Below is a small trained network, with its code and all its weights. Each question gives an input and a class and asks what happens when units are switched off, that is, made to give their printed mean instead of their output.

import numpy as np


def w(rows, s, z=0):
    codes = np.array(rows[::2]) - 128.0
    scale = np.full(codes.shape[1], s)
    scale[-1] = z or s
    return codes * scale


def f(y):
    return np.maximum(y, 0)


def log_softmax(a):
    a = a - a.max(-1, keepdims=True)
    return a - np.log(np.exp(a).sum(-1, keepdims=True))


def net(x, mask):
    res = np.array(x, float).reshape(1, 8) / 4 @ E
    y = f(res @ A[0][:, :-1].T + A[0][:, -1])
    res = res + np.where(mask, y, B[0][:, -1]) @ B[0][:, :-1]
    return log_softmax(res[-1] @ U[:, :-1].T + U[:, -1])


A, B = {}, {}
E = w([
[126,147,109,143,138,146],'x0',
[109,43,37,182,167,41],'x1',
[93,136,115,89,147,113],'x2',
[131,129,125,133,126,134],'x3',
[125,121,134,118,126,119],'x4',
[56,179,69,159,21,93],'x5',
[121,129,132,121,131,120],'x6',
[6,71,210,168,133,194],'x7',
],0.013)
A[0] = w([
[26,128,137,157,64,142,106],'neuron 0',
[132,126,175,125,141,186,174],'neuron 1',
[104,103,118,176,96,90,105],'neuron 2',
[138,81,120,134,179,116,139],'neuron 3',
[122,53,107,167,123,167,113],'neuron 4',
[122,102,70,182,87,56,152],'neuron 5',
[205,149,118,86,166,153,215],'neuron 6',
[109,130,135,139,152,157,123],'neuron 7',
[142,184,126,107,80,153,194],'neuron 8',
[7,75,191,181,145,183,154],'neuron 9',
[114,44,67,165,162,88,157],'neuron 10',
[76,167,101,148,3,93,147],'neuron 11',
[168,129,103,147,148,63,142],'neuron 12',
[119,194,170,65,118,147,255],'neuron 13',
],0.014,0.0096)
B[0] = w([
[94,138,131,171,78,166,200],'neuron 0',
[148,80,170,109,132,182,195],'neuron 1',
[80,152,119,142,113,121,166],'neuron 2',
[144,139,152,203,201,121,170],'neuron 3',
[112,115,130,141,143,130,166],'neuron 4',
[63,140,49,85,139,119,208],'neuron 5',
[201,105,129,99,167,100,217],'neuron 6',
[113,124,156,124,129,141,151],'neuron 7',
[179,147,153,112,61,82,204],'neuron 8',
[71,110,189,153,116,182,251],'neuron 9',
[61,106,107,187,204,126,214],'neuron 10',
[127,228,120,127,7,127,227],'neuron 11',
[108,148,44,100,188,117,180],'neuron 12',
[189,129,158,92,108,138,234],'neuron 13',
],0.013,0.023)
U = w([
[255,75,160,87,165,70,180],'0',
[208,181,119,107,43,60,173],'1',
[136,1,193,76,132,241,227],'2',
[114,178,225,181,55,170,3],'3',
[167,68,69,158,252,90,112],'4',
[73,179,26,114,126,82,76],'5',
[77,78,192,246,220,134,206],'6',
[15,118,101,211,96,157,5],'7',
],0.0096,0.0032)

Each question gives the input, the list of numbers given to net, and the class t.
The units are the neurons (one row each of A and B). Each row of codes is followed by its name. A weight is (code - 128) times the scale printed after its matrix; where a second scale follows, it is the last column's (A, B and U).
mask holds one flag per neuron, in row order. A switched-off neuron (its flag False) gives its mean, the last column of its row in B, instead of its output. The means were averaged over made-up inputs and are rounded, as every weight is.
A unit's drop is (log p(t) with every unit on - log p(t) with that unit switched off) / (log p(t) with every unit on - log p(t) with every unit switched off).
The circuit of an input: a set's keep is (log p(t) with only the set's units on - log p(t) with every unit switched off) / (log p(t) with every unit on - log p(t) with every unit switched off). Starting from the 12 units with the biggest drops (on a tie, the unit counted first), units are removed one at a time, each time the one whose removal leaves the highest keep (on an exact tie, the one counted first), for as long as the keep stays at least 0.8.
circuit, biggest first: the units of the circuit, biggest drop first
most important unit: the unit with the biggest drop
top k neurons: the k neurons with the biggest drops, biggest first
drop of u: that unit's drop, to one decimal
input [4,1,-1,-2,8,-7,8,0], class 4: circuit, biggest first -> (neuron 9; neuron 11)
input [2,1,6,4,3,0,-4,-5], class 4: circuit, biggest first -> (neuron 11)
input [1,-5,8,-6,3,-6,4,0], class 0: circuit, biggest first -> (neuron 9; neuron 6)
input [6,-8,-8,-8,-8,0,8,-6], class 0: top 2 neurons -> (neuron 11; neuron 6)
input [3,1,-1,5,-1,1,1,-1], class 5: circuit, biggest first -> (neuron 9; neuron 13)
input [7,5,-6,-2,-2,0,8,2], class 6: top 3 neurons -> (neuron 11; neuron 10; neuron 3)
input [-1,-7,-8,-2,7,8,1,-1], class 1: top 2 neurons -> (neuron 9; neuron 8)
input [-5,0,4,-4,7,-4,-3,-4], class 0: top 3 neurons -> (neuron 10; neuron 5; neuron 6)
input [-1,4,-1,-6,-5,4,8,0], class 5: top 2 neurons -> (neuron 9; neuron 5)
input [6,8,2,4,8,0,1,0], class 4: top 3 neurons -> (neuron 11; neuron 9; neuron 10)
input [6,-2,4,0,-3,-7,-4,-1], class 0: top 2 neurons -> (neuron 9; neuron 6)
input [7,-8,2,-1,6,-1,6,8], class 2: top 2 neurons -> (neuron 1; neuron 11)
input [8,1,7,-3,8,-1,-2,-8], class 4: top 2 neurons -> (neuron 11; neuron 12)
input [-5,-2,-5,-8,8,-4,1,1], class 2: most important unit -> neuron 8
input [-2,6,-5,7,0,-8,-3,0], class 4: top 2 neurons -> (neuron 9; neuron 12)
input [5,-2,-4,-7,6,-3,-1,-5], class 0: drop of neuron 0 -> 0.0
input [-3,4,0,-1,0,-7,-8,0], class 4: drop of neuron 9 -> 0.8
input [0,-2,7,7,3,-7,8,-1], class 0: drop of neuron 9 -> 0.2
input [-4,-1,7,-4,-5,-2,-8,2], class 2: drop of neuron 11 -> 0.4
input [0,-6,-6,4,5,-2,-1,8], class 2: top neuron -> (neuron 1)
